Below is a small trained network, with its code and all its weights. Each question gives an input and a target symbol and asks what happens when units are switched off, that is, made to give their printed mean instead of their output.

import numpy as np


def w(rows, s, z=0):
    codes = np.array(rows[::2]) - 128.0
    scale = np.full(codes.shape[1], s)
    scale[-1] = z or s
    return codes * scale


def f(y):
    return np.maximum(y, 0)


def softmax(a):
    e = np.exp(a - a.max(-1, keepdims=True))
    return e / e.sum(-1, keepdims=True)


def log_softmax(a):
    a = a - a.max(-1, keepdims=True)
    return a - np.log(np.exp(a).sum(-1, keepdims=True))


def net(x, mask):
    ids = ['αγεθλτφψω'.index(c) for c in x.split()]
    T = len(ids)
    res = E[ids] + P[:T]
    q, k, v = (res @ M[0].T for M in (Q, K, V))
    z = softmax(np.where(np.tri(T) > 0, q @ k.T / 3**0.5, -1e9)) @ v
    res = res + np.where(mask[0], z, O[0][:, -1]) @ O[0][:, :-1]
    y = f(res @ A[0][:, :-1].T + A[0][:, -1])
    res = res + np.where(mask[1:13], y, B[0][:, -1]) @ B[0][:, :-1]
    return log_softmax(res[-1] @ U[:, :-1].T + U[:, -1])


Q, K, V, O, A, B = {}, {}, {}, {}, {}, {}
E = w([
[84,31,155],'α',
[40,248,141],'γ',
[55,66,122],'ε',
[211,196,150],'θ',
[63,72,105],'λ',
[200,84,48],'τ',
[151,99,139],'φ',
[201,175,192],'ψ',
[85,131,245],'ω',
],0.017)
P = w([
[115,83,253],'0',
[95,117,189],'1',
[88,130,163],'2',
[92,129,148],'3',
[91,131,133],'4',
[90,124,121],'5',
[93,124,117],'6',
[98,127,116],'7',
[101,125,110],'8',
[104,129,109],'9',
[114,123,116],'10',
[112,122,112],'11',
[104,128,105],'12',
[121,121,112],'13',
],0.011)
Q[0] = w([
[182,19,144],'h1',
[43,78,216],'h1',
[3,172,93],'h1',
],0.0069)
K[0] = w([
[188,111,89],'h1',
[93,74,168],'h1',
[5,164,106],'h1',
],0.013)
V[0] = w([
[9,168,129],'h1',
[192,196,81],'h1',
[170,98,82],'h1',
],0.012)
O[0] = w([
[246,94,142,135],'h1',
[86,167,71,45],'h1',
[83,143,173,2],'h1',
],0.012,0.004)
A[0] = w([
[121,140,77,63],'n1',
[145,180,145,119],'n2',
[177,48,196,157],'n3',
[98,124,33,2],'n4',
[139,190,149,139],'n5',
[134,184,155,130],'n6',
[124,85,80,96],'n7',
[125,124,108,92],'n8',
[106,160,95,117],'n9',
[127,3,66,83],'n10',
[195,130,126,142],'n11',
[121,144,50,45],'n12',
],0.017,0.0067)
B[0] = w([
[66,115,102,140],'n1',
[152,79,154,158],'n2',
[105,181,77,253],'n3',
[64,131,232,141],'n4',
[169,64,141,167],'n5',
[171,54,148,161],'n6',
[153,254,160,138],'n7',
[142,203,138,129],'n8',
[216,83,68,157],'n9',
[158,60,185,176],'n10',
[99,111,157,173],'n11',
[51,62,62,146],'n12',
],0.009,0.023)
U = w([
[142,73,246,129],'α',
[214,133,139,137],'γ',
[165,74,43,111],'ε',
[146,122,137,112],'θ',
[146,120,139,103],'λ',
[103,120,126,180],'τ',
[146,122,134,103],'φ',
[143,118,136,97],'ψ',
[147,191,133,254],'ω',
],0.013,0.0084)

Each question gives the input, a string of symbols that net reads in full, and the target symbol t.
The units are the heads (3 rows each of Q, K, V and O) and the neurons (one row each of A and B). Each row of codes is followed by its name. A weight is (code - 128) times the scale printed after its matrix; where a second scale follows, it is the last column's (O, A, B and U).
mask holds one flag per unit, heads first, then neurons. A switched-off unit (its flag False) gives its mean, the last column of its rows in O or B, instead of its output. The means were averaged over made-up inputs and are rounded, as every weight is.
A unit's drop is (log p(t) with every unit on - log p(t) with that unit switched off) / (log p(t) with every unit on - log p(t) with every unit switched off).
The circuit of an input: a set's keep is (log p(t) with only the set's units on - log p(t) with every unit switched off) / (log p(t) with every unit on - log p(t) with every unit switched off). Starting from the 12 units with the biggest drops (on a tie, the unit counted first), units are removed one at a time, each time the one whose removal leaves the highest keep (on an exact tie, the one counted first), for as long as the keep stays at least 0.8.
circuit, biggest first: the units of the circuit, biggest drop first
top k neurons: the k neurons with the biggest drops, biggest first
drop of u: that unit's drop, to one decimal
input θ θ θ θ θ τ α θ λ θ θ α φ, target τ: circuit, biggest first => [h1]
input φ θ θ θ α λ τ θ θ θ θ, target ε: circuit, biggest first => [h1; n9; n12]
input φ τ θ, target α: top 2 neurons => [n3; n6]
input α α ω φ θ θ θ α θ θ ω ψ ω, target ω: circuit, biggest first => [n3; h1; n10; n5]
input α α θ θ ψ, target α: top 2 neurons => [n3; n9]
input θ τ θ θ θ α θ ψ φ ε, target α: top 2 neurons => [n10; n9]
input α α θ θ φ α λ, target α: top 2 neurons => [n10; n9]
input ω α θ, target α: top 2 neurons => [n3; n9]
input θ γ θ α α θ α θ θ ω ε, target α: drop of n11 => 0.2
input θ τ τ ε α ψ, target α: drop of n3 => 2.1
input α θ γ, target γ: drop of h1 => 0.5
input ε θ γ θ τ τ, target τ: drop of n9 => 0.0
